Below is a small trained network, with its code and all its weights. Each question gives an input and a target symbol and asks what happens when units are switched off, that is, made to give their printed mean instead of their output.

import numpy as np


def w(rows, s, z=0):
    codes = np.array(rows[::2]) - 128.0
    scale = np.full(codes.shape[1], s)
    scale[-1] = z or s
    return codes * scale


def norm(h):
    return h / np.sqrt((h * h).mean(-1, keepdims=True) + 1e-5)


def f(y):
    return np.maximum(y, 0)


def softmax(a):
    e = np.exp(a - a.max(-1, keepdims=True))
    return e / e.sum(-1, keepdims=True)


def log_softmax(a):
    a = a - a.max(-1, keepdims=True)
    return a - np.log(np.exp(a).sum(-1, keepdims=True))


def net(x, mask):
    ids = ['δεζλξπτ'.index(c) for c in x.split()]
    T = len(ids)
    res = E[ids] + P[:T]
    u = 0
    for l in range(3):
        q, k, v = (norm(res) @ M[l].T for M in (Q, K, V))
        z = softmax(np.where(np.tri(T) > 0, q @ k.T / 3**0.5, -1e9)) @ v
        res = res + np.where(mask[u], z, O[l][:, -1]) @ O[l][:, :-1]
        u += 1
        y = f(norm(res) @ A[l][:, :-1].T + A[l][:, -1])
        res = res + np.where(mask[u : u + 8], y, B[l][:, -1]) @ B[l][:, :-1]
        u += 8
    return log_softmax(norm(res)[-1] @ U[:, :-1].T + U[:, -1])


Q, K, V, O, A, B = {}, {}, {}, {}, {}, {}
E = w([
[17,147,23,219],'δ',
[152,161,119,122],'ε',
[157,163,180,69],'ζ',
[248,129,138,149],'λ',
[124,189,106,40],'ξ',
[167,146,107,84],'π',
[109,117,147,80],'τ',
],0.016)
P = w([
[158,181,128,254],'0',
[91,82,64,67],'1',
[99,100,73,69],'2',
[106,157,71,97],'3',
[124,117,80,72],'4',
[127,133,80,72],'5',
[136,142,95,73],'6',
[148,164,102,77],'7',
[144,184,110,75],'8',
[141,216,119,75],'9',
],0.006)
Q[0] = w([
[75,123,84,152],'L0H0',
[73,77,204,240],'L0H0',
[49,36,254,248],'L0H0',
],0.023)
K[0] = w([
[180,143,146,165],'L0H0',
[177,122,140,59],'L0H0',
[174,79,132,2],'L0H0',
],0.029)
V[0] = w([
[2,159,255,98],'L0H0',
[167,205,124,62],'L0H0',
[119,110,194,176],'L0H0',
],0.014)
O[0] = w([
[155,2,126,81,46],'L0H0',
[152,130,42,67,254],'L0H0',
[174,83,115,116,99],'L0H0',
],0.015,0.0048)
A[0] = w([
[116,105,58,170,123],'L0N0',
[145,140,255,103,38],'L0N1',
[45,75,113,232,255],'L0N2',
[151,132,165,179,103],'L0N3',
[29,99,184,141,96],'L0N4',
[171,123,186,182,134],'L0N5',
[106,121,176,131,10],'L0N6',
[123,176,118,120,188],'L0N7',
],0.024,0.0035)
B[0] = w([
[66,100,135,80,160],'L0N0',
[93,36,254,147,222],'L0N1',
[47,78,20,143,159],'L0N2',
[157,91,95,144,175],'L0N3',
[63,172,151,27,173],'L0N4',
[195,101,124,214,183],'L0N5',
[79,114,133,158,154],'L0N6',
[181,138,207,137,251],'L0N7',
],0.03,0.011)
Q[1] = w([
[94,120,166,6],'L1H0',
[75,155,194,193],'L1H0',
[9,138,182,74],'L1H0',
],0.016)
K[1] = w([
[135,111,156,14],'L1H0',
[165,122,39,100],'L1H0',
[220,117,35,5],'L1H0',
],0.017)
V[1] = w([
[109,28,250,104],'L1H0',
[119,68,81,254],'L1H0',
[44,223,140,79],'L1H0',
],0.02)
O[1] = w([
[219,32,85,124,125],'L1H0',
[154,155,165,25,10],'L1H0',
[104,203,194,248,130],'L1H0',
],0.017,0.012)
A[1] = w([
[95,120,7,108,79],'L1N0',
[204,139,126,202,82],'L1N1',
[24,64,190,56,192],'L1N2',
[40,132,200,92,66],'L1N3',
[49,145,84,90,160],'L1N4',
[17,49,99,93,2],'L1N5',
[121,181,179,171,93],'L1N6',
[134,45,101,222,58],'L1N7',
],0.018,0.0039)
B[1] = w([
[41,52,34,51,204],'L1N0',
[31,148,144,54,208],'L1N1',
[224,199,145,176,247],'L1N2',
[194,88,106,72,199],'L1N3',
[32,132,160,102,171],'L1N4',
[72,253,150,201,206],'L1N5',
[97,53,119,63,254],'L1N6',
[200,196,130,136,219],'L1N7',
],0.024,0.0095)
Q[2] = w([
[150,153,226,50],'L2H0',
[171,191,132,44],'L2H0',
[202,205,249,110],'L2H0',
],0.015)
K[2] = w([
[106,52,60,50],'L2H0',
[143,146,9,91],'L2H0',
[9,40,80,62],'L2H0',
],0.015)
V[2] = w([
[37,58,91,187],'L2H0',
[222,214,138,63],'L2H0',
[168,233,8,54],'L2H0',
],0.016)
O[2] = w([
[221,168,73,183,254],'L2H0',
[15,73,181,109,14],'L2H0',
[4,45,149,237,174],'L2H0',
],0.014,0.0064)
A[2] = w([
[72,160,93,116,119],'L2N0',
[208,174,96,204,90],'L2N1',
[224,150,175,31,83],'L2N2',
[16,25,41,252,1],'L2N3',
[184,70,177,131,119],'L2N4',
[92,115,222,163,152],'L2N5',
[141,132,74,142,94],'L2N6',
[66,61,131,105,86],'L2N7',
],0.023,0.0086)
B[2] = w([
[109,97,126,107,203],'L2N0',
[184,114,95,128,201],'L2N1',
[114,169,124,55,211],'L2N2',
[2,144,77,142,222],'L2N3',
[148,81,137,155,220],'L2N4',
[179,120,117,161,250],'L2N5',
[132,144,150,152,161],'L2N6',
[157,115,171,149,177],'L2N7',
],0.056,0.012)
U = w([
[151,23,79,43,65],'δ',
[67,88,74,186,255],'ε',
[167,199,156,30,157],'ζ',
[197,187,18,142,95],'λ',
[143,129,135,110,135],'ξ',
[89,77,253,104,54],'π',
[121,244,186,184,45],'τ',
],0.014,0.0047)

Each question gives the input, a string of symbols that net reads in full, and the target symbol t.
The units are the heads (3 rows each of Q, K, V and O) and the neurons (one row each of A and B). Each row of codes is followed by its name. A weight is (code - 128) times the scale printed after its matrix; where a second scale follows, it is the last column's (O, A, B and U).
mask holds one flag per unit, layer by layer, with each layer's heads first. A switched-off unit (its flag False) gives its mean, the last column of its rows in O or B, instead of its output. The means were averaged over made-up inputs and are rounded, as every weight is.
A unit's drop is (log p(t) with every unit on - log p(t) with that unit switched off) / (log p(t) with every unit on - log p(t) with every unit switched off).
The circuit of an input: a set's keep is (log p(t) with only the set's units on - log p(t) with every unit switched off) / (log p(t) with every unit on - log p(t) with every unit switched off). Starting from the 12 units with the biggest drops (on a tie, the unit counted first), units are removed one at a time, each time the one whose removal leaves the highest keep (on an exact tie, the one counted first), for as long as the keep stays at least 0.8.
circuit, biggest first: the units of the circuit, biggest drop first
unit that matters most: the unit with the biggest drop
k most important neurons: the k neurons with the biggest drops, biggest first
top k neurons in layer l: the k neurons of layer l with the biggest drops, biggest first
input τ δ λ δ, target δ: top 4 neurons in layer 0 => L0N5; L0N1; L0N4; L0N7
input ξ ζ ε ξ τ ζ, target λ: circuit, biggest first => L1H0; L0N1; L2H0
input ξ ε λ, target λ: 4 most important neurons => L0N5; L0N1; L2N1; L0N3
input π ξ δ π ξ ζ λ ζ ζ δ, target τ: circuit, biggest first => L1H0; L0H0
input ξ ζ τ λ, target λ: 3 most important neurons => L0N5; L0N1; L0N3
input τ ε π π, target δ: circuit, biggest first => L1H0
input ξ λ δ ζ λ τ τ ε λ δ, target λ: 3 most important neurons => L0N5; L0N0; L0N2
input ξ τ ξ λ ζ ξ ξ, target λ: 3 most important neurons => L0N5; L0N3; L0N1
input ξ π δ ζ δ π ζ ξ, target λ: 2 most important neurons => L0N0; L0N5
input ξ ξ π, target λ: 2 most important neurons => L0N5; L0N1
input π δ π π ε ζ δ τ, target τ: 3 most important neurons => L0N1; L1N2; L0N4
input λ ε π ζ ζ π π ε ξ ξ, target π: 2 most important neurons => L0N1; L0N7
input ξ ζ ζ δ ζ δ, target λ: top 2 neurons in layer 1 => L1N2; L1N1
input τ ξ ξ, target δ: circuit, biggest first => L0H0
input δ ζ ζ, target π: 2 most important neurons => L0N1; L0N2
input τ δ δ π λ δ ε, target λ: 2 most important neurons => L0N2; L0N1
input ξ λ λ ξ ε, target λ: top 3 neurons in layer 0 => L0N5; L0N7; L0N1
input ξ ξ τ δ λ, target δ: top 2 neurons in layer 0 => L0N5; L0N3
input ε π λ ξ π λ δ ζ, target π: top 2 neurons in layer 1 => L1N1; L1N6
input τ π τ ε ξ π π, target δ: unit that matters most => L1H0
